Here is a tiny trained network, its code and every weight. The questions are about switching its units off for an input and a class, where a switched-off unit gives its printed mean instead of its output.

import numpy as np


def w(rows, s, z=0):
    codes = np.array(rows[::2]) - 128.0
    scale = np.full(codes.shape[1], s)
    scale[-1] = z or s
    return codes * scale


def f(y):
    return y / 2 * (1 + np.tanh(0.7978845608 * (y + 0.044715 * y**3)))


def log_softmax(a):
    a = a - a.max(-1, keepdims=True)
    return a - np.log(np.exp(a).sum(-1, keepdims=True))


def net(x, mask):
    res = np.array(x, float).reshape(1, 8) / 4 @ E
    y = f(res @ A[0][:, :-1].T + A[0][:, -1])
    res = res + np.where(mask, y, B[0][:, -1]) @ B[0][:, :-1]
    return log_softmax(res[-1] @ U[:, :-1].T + U[:, -1])


A, B = {}, {}
E = w([
[91,70,120,126,122,120,109,121,142,132,175,121],'x0',
[181,140,180,157,133,182,107,133,115,129,85,135],'x1',
[97,47,51,235,114,78,131,189,38,85,132,172],'x2',
[195,117,116,100,71,142,195,186,192,71,197,192],'x3',
[224,56,193,96,122,2,149,43,93,113,131,143],'x4',
[84,64,100,138,121,109,147,109,161,140,163,113],'x5',
[199,172,65,108,200,215,160,95,49,214,200,200],'x6',
[94,159,122,116,105,86,141,131,119,145,145,148],'x7',
],0.0086)
A[0] = w([
[68,134,222,147,28,60,88,170,225,1,51,112,125],'neuron 1',
[187,125,149,82,95,139,177,198,213,54,195,225,49],'neuron 2',
[185,67,169,42,143,39,101,100,97,140,91,139,106],'neuron 3',
[42,135,160,119,208,77,114,101,81,106,32,45,91],'neuron 4',
[57,133,166,145,227,113,94,69,59,180,95,89,59],'neuron 5',
[115,51,73,192,125,78,149,219,81,87,64,139,211],'neuron 6',
[166,100,165,110,93,127,208,221,202,57,141,167,143],'neuron 7',
[218,84,198,166,79,7,176,48,85,77,155,127,13],'neuron 8',
[142,151,171,109,131,142,129,88,214,131,137,65,149],'neuron 9',
[101,166,161,22,77,165,141,66,204,141,133,69,119],'neuron 10',
[200,128,111,129,183,97,121,92,83,197,200,138,170],'neuron 11',
[158,157,93,143,150,205,172,52,89,205,224,254,173],'neuron 12',
[113,106,86,255,101,114,140,151,20,18,152,173,14],'neuron 13',
[77,162,130,207,112,186,138,183,104,81,158,106,57],'neuron 14',
[77,198,103,175,128,171,82,213,197,129,155,115,41],'neuron 15',
[120,181,174,96,140,164,146,71,206,133,188,61,2],'neuron 16',
[59,162,100,145,95,188,136,143,162,136,117,115,63],'neuron 17',
[143,169,140,65,111,145,79,98,207,160,104,153,48],'neuron 18',
],0.0068,0.0018)
B[0] = w([
[109,150,144,193,231,164,169,185,149,29,211,181,249],'neuron 1',
[56,11,192,42,68,167,156,59,59,155,91,196,207],'neuron 2',
[151,117,54,71,101,209,163,208,177,138,109,87,203],'neuron 3',
[39,2,163,79,149,147,157,139,70,115,94,174,190],'neuron 4',
[74,87,112,85,89,175,181,64,102,148,64,196,188],'neuron 5',
[206,160,189,184,128,72,77,81,39,55,145,136,214],'neuron 6',
[54,112,202,57,176,238,126,43,111,148,39,195,200],'neuron 7',
[165,119,72,124,66,133,99,247,243,179,64,54,233],'neuron 8',
[155,166,170,122,157,86,96,58,87,106,183,112,172],'neuron 9',
[214,220,133,147,156,62,63,81,47,114,181,124,191],'neuron 10',
[132,144,140,155,161,135,141,208,183,112,112,130,194],'neuron 11',
[95,145,168,161,219,132,176,165,153,79,142,126,235],'neuron 12',
[202,194,145,110,69,58,92,53,38,156,180,118,211],'neuron 13',
[236,112,58,102,93,73,118,172,170,163,129,113,166],'neuron 14',
[164,43,44,44,61,149,154,178,198,142,69,33,182],'neuron 15',
[206,184,126,105,66,58,117,74,124,121,187,163,171],'neuron 16',
[158,129,105,115,70,153,149,192,186,78,82,104,164],'neuron 17',
[188,160,134,132,106,91,42,100,126,164,128,122,165],'neuron 18',
],0.0071,0.013)
U = w([
[233,174,139,172,91,34,51,62,46,160,179,81,128],'0',
[180,116,41,115,36,142,107,218,218,171,65,16,6],'1',
[18,78,164,103,125,175,131,55,55,181,46,160,159],'2',
[102,155,152,212,253,147,153,183,139,98,172,115,197],'3',
],0.0073,0.0021)

Each question gives the input, the list of numbers given to net, and the class t.
The units are the neurons (one row each of A and B). Each row of codes is followed by its name. A weight is (code - 128) times the scale printed after its matrix; where a second scale follows, it is the last column's (A, B and U).
mask holds one flag per neuron, in row order. A switched-off neuron (its flag False) gives its mean, the last column of its row in B, instead of its output. The means were averaged over made-up inputs and are rounded, as every weight is.
A unit's drop is (log p(t) with every unit on - log p(t) with that unit switched off) / (log p(t) with every unit on - log p(t) with every unit switched off).
The circuit of an input: a set's keep is (log p(t) with only the set's units on - log p(t) with every unit switched off) / (log p(t) with every unit on - log p(t) with every unit switched off). Starting from the 12 units with the biggest drops (on a tie, the unit counted first), units are removed one at a time, each time the one whose removal leaves the highest keep (on an exact tie, the one counted first), for as long as the keep stays at least 0.8.
circuit, biggest first: the units of the circuit, biggest drop first
most important unit: the unit with the biggest drop
top k neurons: the k neurons with the biggest drops, biggest first
drop of u: that unit's drop, to one decimal
input [-8,-3,-5,7,-1,4,5,-5], class 2: circuit, biggest first -> [neuron 2]
input [-1,2,2,1,7,-2,6,4], class 1: top 2 neurons -> [neuron 8; neuron 1]
input [2,3,6,-2,-7,0,-3,-2], class 1: top 3 neurons -> [neuron 15; neuron 17; neuron 10]
input [3,5,-3,0,-5,-5,5,1], class 1: top 4 neurons -> [neuron 1; neuron 15; neuron 6; neuron 7]
input [4,-2,4,0,4,-1,5,5], class 3: top 2 neurons -> [neuron 12; neuron 11]
input [3,-6,-6,-3,-7,5,-8,-3], class 3: top 2 neurons -> [neuron 1; neuron 8]
input [3,-3,-5,4,0,3,1,-3], class 0: top 2 neurons -> [neuron 10; neuron 16]
input [-4,-6,5,2,-4,2,1,3], class 0: top 3 neurons -> [neuron 8; neuron 13; neuron 6]
input [-6,3,6,0,8,-3,7,-2], class 1: top 3 neurons -> [neuron 8; neuron 1; neuron 3]
input [4,-5,8,7,-8,8,2,-7], class 0: top 4 neurons -> [neuron 13; neuron 6; neuron 8; neuron 3]
input [0,1,-2,-6,-3,1,-7,-7], class 3: top 3 neurons -> [neuron 1; neuron 2; neuron 7]
input [7,6,-5,-6,-1,4,8,-4], class 3: top 3 neurons -> [neuron 12; neuron 2; neuron 11]
input [-2,1,-4,-7,-8,-6,8,6], class 1: top 2 neurons -> [neuron 15; neuron 1]
input [-1,-7,5,7,3,1,-6,-2], class 2: top 2 neurons -> [neuron 7; neuron 2]
input [-1,-4,-3,-6,-6,4,-8,-6], class 3: circuit, biggest first -> [neuron 1]
input [-1,3,-2,-2,6,-3,-8,5], class 3: top 2 neurons -> [neuron 1; neuron 15]
input [-8,7,-4,-2,-3,5,-8,6], class 3: drop of neuron 1 -> 1.2
input [-5,5,6,-4,-8,-3,4,-1], class 1: drop of neuron 15 -> 0.6
input [8,7,0,5,-7,-8,1,6], class 1: drop of neuron 15 -> 0.2
input [-8,4,8,-5,-4,7,4,-3], class 0: drop of neuron 12 -> 0.0
input [2,1,-8,4,-7,-8,8,-6], class 0: most important unit -> neuron 16
